The symbols move the items like this.
nutu: +>sufa, ~>sozo, *>saro, %>neda, §>pusu, ^>rolu
givo: +>tapi, ~>piru, *>rubo, %>suma, §>dofa, ^>zoge
lenu: +>zoge, ~>tufi, *>dofa, %>fafu, §>pimi, ^>demo
beve: +>lafu, ~>kovu, *>guva, %>dopa, §>tuse, ^>reta
buzi: +>kira, ~>tigo, *>gedi, %>sime, §>sefu, ^>rata
tega: +>dise, ~>kele, *>peli, %>rogi, §>situ, ^>rira
gime: +>saro, ~>muzi, *>neda, %>rano, §>lilu, ^>pusu
bopa: +>roti, ~>sefu, *>buzi, %>vure, §>peli, ^>dise
nezo: +>kele, ~>lure, *>reza, %>tede, §>gego, ^>vana
peta: +>puso, ~>nova, *>dode, %>mono, §>pebu, ^>saso
zimu: +>gime, ~>nena, *>mugi, %>puso, §>leto, ^>mono
demo: +>ribi, ~>dofa, *>givo, %>tufi, §>lenu, ^>dune
poku: +>mono, ~>kero, *>leto, %>saso, §>rozi, ^>pagu
rino: +>leto, ~>peta, *>saso, %>pebu, §>tosa, ^>rozi
zeze: +>rira, ~>vana, *>situ, %>nezo, §>sufa, ^>tura
roti: +>kila, ~>sale, *>kira, %>gedi, §>rata, ^>nuko
gibe: +>mafa, ~>pusu, *>nutu, %>gime, §>dode, ^>puso
dune: +>beze, ~>givo, *>zoge, %>dofa, §>demo, ^>voru
beze: +>., ~>tapi, *>., %>sozi, §>ribi, ^>siku
gedi: +>voru, ~>lenu, *>demo, %>pimi, §>tigo, ^>sale
fafu: +>piru, ~>beze, *>siku, %>ribi, §>taza, ^>tufi
saso: +>nena, ~>dode, *>gibe, %>nova, §>peta, ^>kero
neda: +>gego, ~>tura, *>funi, %>zeze, §>muzi, ^>sozo
rata: +>rope, ~>gedi, *>sale, %>tigo, §>buzi, ^>roti
pepo: +>zuso, ~>kive, *>gesa, %>kena, §>nulu, ^>gafo
sozo: +>nezo, ~>funi, *>pulo, %>tura, §>neda, ^>saro
gafo: +>tuse, ~>gesa, *>runa, %>kive, §>pepo, ^>pumu
pebu: +>gibe, ~>mono, *>nova, %>zimu, §>nuti, ^>peta
rogi: +>sefu, ~>lipe, *>bege, %>gubu, §>reza, ^>kele
sime: +>demo, ~>kila, *>pimi, %>rope, §>tulo, ^>tigo
saro: +>vana, ~>pulo, *>gego, %>funi, §>sozo, ^>pego
pala: +>rana, ~>bazo, *>lafu, %>guva, §>reta, ^>mebi
vori: +>kena, ~>pumu, *>davi, %>gafo, §>sage, ^>fopo
tede: +>lipe, ~>bopa, *>dise, %>peli, §>rira, ^>lure
taza: +>suma, ~>ribi, *>beze, %>zoge, §>voru, ^>fafu
muzi: +>pulo, ~>zeze, *>tura, %>sufa, §>rano, ^>neda
boro: +>mube, ~>sage, *>vori, %>mega, §>lala, ^>gemo
lilu: +>sozo, ~>rano, *>muzi, %>mafa, §>mugi, ^>gime
nova: +>nutu, ~>lilu, *>gime, %>mugi, §>mono, ^>dode
kovu: +>poku, ~>tosa, *>rino, %>rana, §>dopa, ^>guva
leto: +>lilu, ~>puso, *>nena, %>gibe, §>kero, ^>zimu
pumu: +>beve, ~>runa, *>zuso, %>gesa, §>gafo, ^>davi
kele: +>buzi, ~>bege, *>vure, %>lipe, §>rogi, ^>peli
tilu: +>sage, ~>kapo, *>gupe, %>lugi, §>gagu, ^>muda
puso: +>rano, ~>nutu, *>rolu, %>pusu, §>gibe, ^>nena
tuse: +>bazo, ~>dopa, *>kovu, %>kagi, §>zuso, ^>beve
pagu: +>nova, ~>leto, *>zimu, %>kero, §>poku, ^>nuti
gesa: +>dopa, ~>pala, *>mebi, %>reta, §>kive, ^>runa
peli: +>rata, ~>vure, *>sefu, %>bege, §>kele, ^>bopa
mafa: +>tura, ~>pego, *>sufa, %>saro, §>rolu, ^>rano
sozi: +>., ~>., *>., %>., §>rubo, ^>tapi
mega: +>davi, ~>pepo, *>gafo, %>nulu, §>gupe, ^>sage
muda: +>vori, ~>gupe, *>mega, %>kapo, §>tilu, ^>lala
sufa: +>tega, ~>nezo, *>vana, %>gego, §>pego, ^>zeze
suma: +>., ~>., *>., %>., §>siku, ^>piru
rano: +>funi, ~>sufa, *>zeze, %>pego, §>mafa, ^>muzi
rolu: +>zeze, ~>saro, *>pego, %>sozo, §>nutu, ^>mafa
dofa: +>sozi, ~>suma, *>piru, %>siku, §>tufi, ^>givo
funi: +>lure, ~>tega, *>rira, %>situ, §>tura, ^>pulo
tufi: +>rubo, ~>siku, *>suma, %>beze, §>fafu, ^>dofa
lure: +>bege, ~>dise, *>gubu, %>bopa, §>tede, ^>reza
kagi: +>rino, ~>zapi, *>rana, %>lafu, §>mebi, ^>dopa
dode: +>rolu, ~>gime, *>pusu, %>lilu, §>nova, ^>gibe
gagu: +>mega, ~>lugi, *>kapo, %>gemo, §>., ^>tilu
fesu: +>pala, ~>tuse, *>beve, %>zuso, §>davi, ^>kena
vana: +>peli, ~>reza, *>rogi, %>lure, §>nezo, ^>situ
mube: +>gesa, ~>fesu, *>kena, %>davi, §>fopo, ^>nulu
mebi: +>tosa, ~>lafu, *>zapi, %>bazo, §>pala, ^>kagi
vure: +>gedi, ~>tulo, *>sime, %>nuko, §>bege, ^>sefu
pulo: +>reza, ~>rira, *>tede, %>tega, §>funi, ^>gego
reta: +>zapi, ~>guva, *>bazo, %>kovu, §>beve, ^>pala
tulo: +>lenu, ~>rope, *>kila, %>kira, §>nuko, ^>sime
runa: +>kovu, ~>mebi, *>kagi, %>pala, §>gesa, ^>zuso
sage: +>fesu, ~>gafo, *>pumu, %>pepo, §>mega, ^>vori
pego: +>situ, ~>gego, *>nezo, %>pulo, §>saro, ^>sufa
dopa: +>rozi, ~>rana, *>tosa, %>zapi, §>kagi, ^>kovu
pusu: +>pego, ~>neda, *>sozo, %>muzi, §>gime, ^>nutu
tapi: +>., ~>., *>., %>., §>sozi, ^>.
nuti: +>dode, ~>zimu, *>mono, %>leto, §>pagu, ^>pebu
kira: +>fafu, ~>dune, *>voru, %>demo, §>sale, ^>rope
fopo: +>kive, ~>davi, *>fesu, %>pumu, §>vori, ^>mube
bazo: +>nuti, ~>rozi, *>poku, %>rino, §>guva, ^>lafu
lala: +>fopo, ~>mega, *>sage, %>gupe, §>muda, ^>boro
pimi: +>givo, ~>fafu, *>tufi, %>taza, §>kila, ^>lenu
rubo: +>., ~>., *>., %>., §>piru, ^>sozi
lipe: +>sime, ~>roti, *>nuko, %>rata, §>gubu, ^>bege
zapi: +>peta, ~>pagu, *>nuti, %>poku, §>lafu, ^>rana
sale: +>taza, ~>demo, *>dune, %>lenu, §>gedi, ^>kira
kena: +>mebi, ~>beve, *>reta, %>tuse, §>fesu, ^>kive
gego: +>rogi, ~>tede, *>lure, %>rira, §>pulo, ^>nezo
rana: +>saso, ~>nuti, *>pebu, %>pagu, §>zapi, ^>tosa
kapo: +>gafo, ~>mube, *>nulu, %>fopo, §>lugi, ^>gupe
nena: +>muzi, ~>rolu, *>mafa, %>nutu, §>puso, ^>mugi
kila: +>dofa, ~>taza, *>fafu, %>voru, §>rope, ^>pimi
mugi: +>neda, ~>mafa, *>rano, %>rolu, §>nena, ^>lilu
bege: +>tigo, ~>nuko, *>tulo, %>roti, §>lipe, ^>vure
piru: +>., ~>., *>., %>., §>suma, ^>rubo
kero: +>mugi, ~>gibe, *>puso, %>dode, §>saso, ^>leto
nuko: +>pimi, ~>kira, *>rope, %>sale, §>roti, ^>tulo
ribi: +>., ~>sozi, *>tapi, %>rubo, §>zoge, ^>beze
mono: +>pusu, ~>mugi, *>lilu, %>nena, §>zimu, ^>nova
davi: +>reta, ~>zuso, *>tuse, %>runa, §>pumu, ^>fesu
gemo: +>nulu, ~>vori, *>fopo, %>sage, §>boro, ^>lugi
sefu: +>sale, ~>sime, *>tigo, %>tulo, §>vure, ^>buzi
kive: +>kagi, ~>reta, *>pala, %>beve, §>kena, ^>gesa
rozi: +>zimu, ~>saso, *>kero, %>peta, §>rino, ^>poku
lafu: +>pebu, ~>poku, *>pagu, %>rozi, §>bazo, ^>zapi
lugi: +>pepo, ~>fopo, *>mube, %>vori, §>gemo, ^>kapo
situ: +>bopa, ~>rogi, *>kele, %>reza, §>vana, ^>tega
tosa: +>kero, ~>pebu, *>peta, %>nuti, §>rana, ^>rino
zoge: +>., ~>rubo, *>sozi, %>piru, §>givo, ^>ribi
zuso: +>guva, ~>kagi, *>dopa, %>mebi, §>runa, ^>tuse
voru: +>siku, ~>zoge, *>ribi, %>givo, §>dune, ^>taza
reza: +>vure, ~>gubu, *>lipe, %>dise, §>lure, ^>rogi
dise: +>nuko, ~>buzi, *>rata, %>sefu, §>bopa, ^>gubu
guva: +>pagu, ~>rino, *>rozi, %>tosa, §>kovu, ^>bazo
tigo: +>dune, ~>pimi, *>lenu, %>kila, §>sime, ^>gedi
gupe: +>pumu, ~>nulu, *>pepo, %>mube, §>kapo, ^>mega
nulu: +>runa, ~>kena, *>kive, %>fesu, §>mube, ^>pepo
rope: +>tufi, ~>voru, *>taza, %>dune, §>kira, ^>kila
gubu: +>tulo, ~>rata, *>roti, %>buzi, §>dise, ^>lipe
tura: +>tede, ~>situ, *>tega, %>vana, §>zeze, ^>funi
siku: +>., ~>., *>., %>tapi, §>beze, ^>suma
rira: +>gubu, ~>peli, *>bopa, %>kele, §>tega, ^>tede

In the rows, 25 means zero.

The rows follow the links: the fewer symbols apart two items are, the more alike their rows tend to be.

Row, then item:
12 18 32 30 35 21 15 13 1 13 15 10 30 18 20 28 41 40 39 21 17 24 27 42 28 21 30 14 30 27 22 19 37 20 33 22 29 16 33 9 26 37 12 26 28 37 28 46; item dode
33 36 26 29 18 25 33 25 43 32 46 39 21 29 24 33 12 24 20 43 32 29 23 18 28 30 13 38 39 24 25 22 11 31 20 16 17 27 32 48 23 27 27 27 29 3 32 4; item kira
17 14 25 21 32 25 17 26 7 18 3 11 29 21 26 17 38 26 29 7 18 21 27 32 22 21 38 12 11 26 25 27 40 19 30 34 33 23 18 2 27 24 23 23 21 47 18 46; item guva
13 15 29 26 34 22 15 19 2 14 8 9 30 19 23 23 41 34 36 14 17 22 27 38 25 20 34 12 21 26 23 23 39 19 33 28 31 19 26 4 26 31 17 25 25 43 22 48; item pebu
22 34 33 35 25 20 25 12 25 22 44 30 25 23 20 40 24 40 33 46 26 30 24 33 31 27 14 31 49 25 22 15 18 28 26 9 18 19 43 40 24 39 14 30 34 7 36 19; item tega
23 34 32 35 25 21 27 13 28 23 45 31 25 24 20 39 23 38 31 46 27 29 23 32 31 28 13 32 49 25 23 16 17 29 25 10 18 20 43 41 24 39 16 29 34 5 36 17; item tede
31 36 26 30 19 24 33 23 42 30 47 39 22 28 23 35 13 27 22 44 31 29 24 20 28 29 12 37 41 24 25 21 11 31 20 14 16 26 34 48 23 29 25 28 30 2 33 6; item sime
35 35 23 27 17 26 34 28 46 34 45 41 20 30 25 31 10 20 17 40 33 29 23 15 27 29 14 38 35 24 26 25 10 31 19 19 17 29 29 48 23 23 30 27 27 4 30 2; item taza
24 15 19 16 27 28 22 35 18 25 3 16 26 25 29 11 31 14 20 3 21 20 27 21 19 22 38 16 2 25 27 33 35 20 26 39 33 29 9 6 27 14 32 21 17 46 14 37; item mube
33 36 25 29 18 25 33 25 43 32 47 39 21 29 24 33 12 24 20 42 32 29 23 18 28 30 13 38 38 25 25 23 10 32 19 17 16 27 32 48 23 26 27 27 29 2 32 4; item rope
37 34 21 24 16 28 35 33 48 36 41 41 20 31 27 26 9 15 14 36 33 28 23 11 25 29 16 38 28 24 27 28 11 31 17 23 18 31 23 46 24 18 34 25 24 8 27 3; item sozi
24 15 19 16 26 28 22 35 19 25 4 17 26 25 29 11 30 14 20 4 22 20 26 21 20 21 38 16 2 25 27 32 35 21 26 40 33 29 9 6 27 13 32 21 17 46 14 37; item fopo
37 35 21 24 16 27 35 32 48 35 42 41 20 31 27 27 9 16 15 36 33 28 24 12 25 29 16 38 29 24 27 27 11 31 18 23 18 31 23 46 23 19 33 25 25 7 27 2; item piru
25 15 19 16 26 29 22 36 20 25 4 17 26 25 29 11 29 13 20 4 22 20 26 20 19 22 37 17 2 25 27 33 34 21 25 40 33 29 9 7 26 13 33 21 16 46 14 36; item sage
18 14 23 20 31 25 18 27 9 19 3 11 29 22 27 16 37 23 28 6 18 20 27 30 22 20 37 12 9 26 25 28 39 19 29 35 34 24 16 2 27 22 25 22 20 47 17 44; item kagi
17 30 34 36 29 19 22 9 16 18 38 23 27 21 19 39 30 44 37 41 23 29 25 39 32 26 17 26 48 26 21 14 23 26 29 10 21 16 44 31 24 42 11 29 35 14 36 28; item zeze
12 16 30 27 35 21 15 16 1 14 10 9 30 19 22 25 42 36 37 16 17 23 27 40 26 21 33 13 24 26 23 21 39 19 32 26 31 18 28 5 26 33 15 25 26 41 24 48; item kero
24 15 20 16 28 28 21 34 17 24 3 16 27 25 29 12 31 15 21 4 21 20 27 22 19 21 38 15 2 25 27 32 36 20 27 39 34 28 10 6 27 15 31 21 17 46 15 38; item pepo
17 14 25 21 32 25 17 25 6 18 4 10 29 21 26 17 39 26 30 7 18 21 26 32 22 21 37 12 12 26 24 27 39 19 31 34 33 22 18 2 27 24 23 23 21 47 18 46; item bazo
23 14 20 17 28 28 21 33 15 24 3 15 27 24 29 12 32 16 22 4 21 20 26 23 20 21 38 15 3 25 27 32 36 20 27 39 33 28 10 5 27 16 30 21 17 47 14 39; item pumu
35 36 24 27 17 26 34 27 45 33 45 40 20 30 25 31 10 21 18 41 33 29 23 15 27 30 14 38 36 24 26 24 10 31 19 18 17 29 29 48 23 24 29 26 28 4 30 3; item dune
27 36 30 33 22 22 29 16 33 26 47 34 24 26 21 38 19 34 28 46 29 30 23 27 31 28 12 35 47 25 23 18 14 30 23 11 17 22 40 45 23 35 19 29 33 3 36 11; item bopa
12 21 34 31 34 20 16 10 3 13 20 12 30 18 20 32 41 43 40 26 18 25 26 43 29 22 27 16 36 26 22 17 35 21 33 18 27 15 37 13 26 40 10 27 31 32 29 43; item mugi
37 35 23 25 16 27 34 30 47 34 44 41 20 30 26 29 9 18 16 38 33 28 23 13 26 29 15 38 32 24 26 26 11 32 18 21 18 30 26 47 23 21 32 26 26 6 29 3; item zoge
15 14 26 23 33 24 16 22 4 16 5 10 30 20 24 19 40 29 32 9 17 21 27 34 24 21 36 12 15 25 24 26 40 19 31 32 33 21 21 2 26 27 21 24 22 46 20 47; item tosa

Each walk starts at a row. The symbols on each line, taken left to right, move it on to the next item.
Each answer is a row, close to the row of the item it stands for.
---
12 17 31 28 35 22 14 15 1 13 12 10 30 18 22 26 41 38 38 18 17 23 26 41 27 21 32 14 26 27 23 20 38 19 33 24 30 17 30 7 27 35 13 25 27 40 25 47
§ ^ ^ ^ § ^ § ^
12 18 32 29 34 21 15 14 2 13 14 10 31 18 21 28 42 39 38 20 17 23 26 42 27 22 31 14 29 27 22 20 38 19 33 22 30 16 32 8 26 36 12 26 28 38 26 47
* ^ % * § *
22 33 33 35 26 21 25 11 25 22 43 29 26 23 19 40 25 40 34 45 26 29 24 34 32 27 14 31 50 25 23 16 18 28 26 9 18 18 44 39 24 40 14 29 34 7 37 19
---
34 36 25 28 18 25 33 26 44 32 46 40 21 29 24 32 11 23 20 43 32 30 23 17 27 30 13 38 38 24 25 23 10 31 19 17 16 28 31 48 23 26 27 27 29 3 31 4
^ § § § § § § ^ ^
32 37 26 30 18 25 33 24 43 31 47 39 22 29 24 33 12 25 21 43 32 29 23 19 28 30 12 37 40 24 25 22 11 31 20 15 17 27 33 48 23 27 27 27 29 3 32 5
^ § ^ § § §
32 36 26 30 19 24 32 23 42 31 47 39 21 28 23 34 13 26 22 44 32 29 23 20 28 29 12 37 41 24 25 21 10 31 20 15 17 26 33 48 23 29 25 28 30 3 33 5
---
19 32 34 36 27 20 24 10 21 20 41 26 26 22 18 40 28 42 36 44 24 29 24 36 32 27 15 29 50 25 21 15 21 27 27 9 19 17 44 36 24 41 13 29 35 10 37 23
% § % ^ % ~ §
30 36 28 31 20 24 31 21 39 30 48 38 22 27 22 36 15 29 24 46 31 30 23 22 29 29 12 36 44 25 25 20 12 31 21 13 17 24 36 47 23 31 23 28 31 2 34 7
^ § ^ § § §
29 36 28 32 20 23 31 19 37 29 48 37 23 27 22 36 16 30 25 45 30 30 24 24 30 29 12 36 44 25 24 20 12 31 21 12 16 24 37 47 23 32 22 28 32 3 34 8
---
12 16 30 28 35 22 15 15 1 13 11 10 30 19 22 26 42 37 37 17 17 23 26 40 27 21 32 13 25 26 22 21 39 19 33 25 30 17 30 6 26 34 14 26 27 40 24 47
~ * % % * * %
29 36 29 33 21 23 30 18 36 28 47 36 23 27 22 37 16 32 26 46 29 30 24 25 30 29 12 36 45 25 24 19 13 30 22 12 16 24 38 46 23 33 21 28 32 3 35 9
§ ^ ^ * ^ ^
32 36 26 30 19 25 33 23 42 31 47 39 21 28 24 34 12 25 21 43 32 29 23 20 28 30 13 37 40 24 25 22 11 31 20 16 17 26 33 48 23 28 25 28 29 3 33 5
---
11 19 33 31 34 20 15 11 2 13 17 11 30 18 20 30 41 42 39 23 17 24 26 43 28 22 29 15 33 26 22 18 36 20 33 20 28 16 35 11 26 39 11 27 29 34 28 45
~ ^ ^ § §
12 23 34 33 33 19 17 9 5 13 25 15 30 19 19 35 38 44 40 31 19 26 26 43 31 23 24 19 41 27 21 15 32 22 32 15 25 14 40 18 25 42 9 28 32 27 32 40
§ ^ % § ^ ^
15 27 35 35 31 19 20 8 11 16 33 20 28 20 18 38 34 45 39 38 21 28 25 41 31 25 19 23 46 26 21 14 27 24 31 11 22 15 43 26 24 43 10 29 34 18 35 33
---
26 35 30 34 23 22 28 15 33 26 47 34 23 25 20 38 19 35 29 46 29 30 23 28 31 29 12 34 48 25 23 18 14 30 24 11 17 22 40 44 24 36 18 29 33 4 36 12
^ § § + § § § *
32 36 27 31 19 24 32 22 41 30 47 38 22 28 23 35 13 27 23 44 32 30 23 21 29 29 12 37 42 25 25 21 11 31 20 14 16 26 35 48 23 29 24 28 30 2 33 6
^ § ^ § § §
30 36 28 31 20 24 32 21 40 30 48 38 22 28 22 35 14 29 24 45 31 30 23 22 29 30 12 37 43 24 24 20 11 31 21 14 16 25 36 47 24 30 23 28 31 2 34 7
---
16 14 26 22 33 25 16 25 5 17 4 10 29 20 26 18 39 27 30 8 18 21 26 32 22 20 37 12 12 26 25 27 40 19 31 33 33 22 19 2 27 25 22 23 22 47 19 46
+ + § § ^ ^
11 19 32 30 35 21 15 12 2 13 16 11 30 18 20 30 41 41 39 22 17 24 26 43 28 21 29 14 32 26 22 18 36 20 33 21 29 15 34 10 26 38 12 27 29 36 28 46
+ § § ^ ^ ^
13 25 35 35 32 19 18 8 8 14 29 17 29 19 18 37 36 45 40 35 20 27 26 43 31 24 22 21 44 26 21 15 30 23 32 13 24 14 42 22 25 43 9 29 33 22 33 37
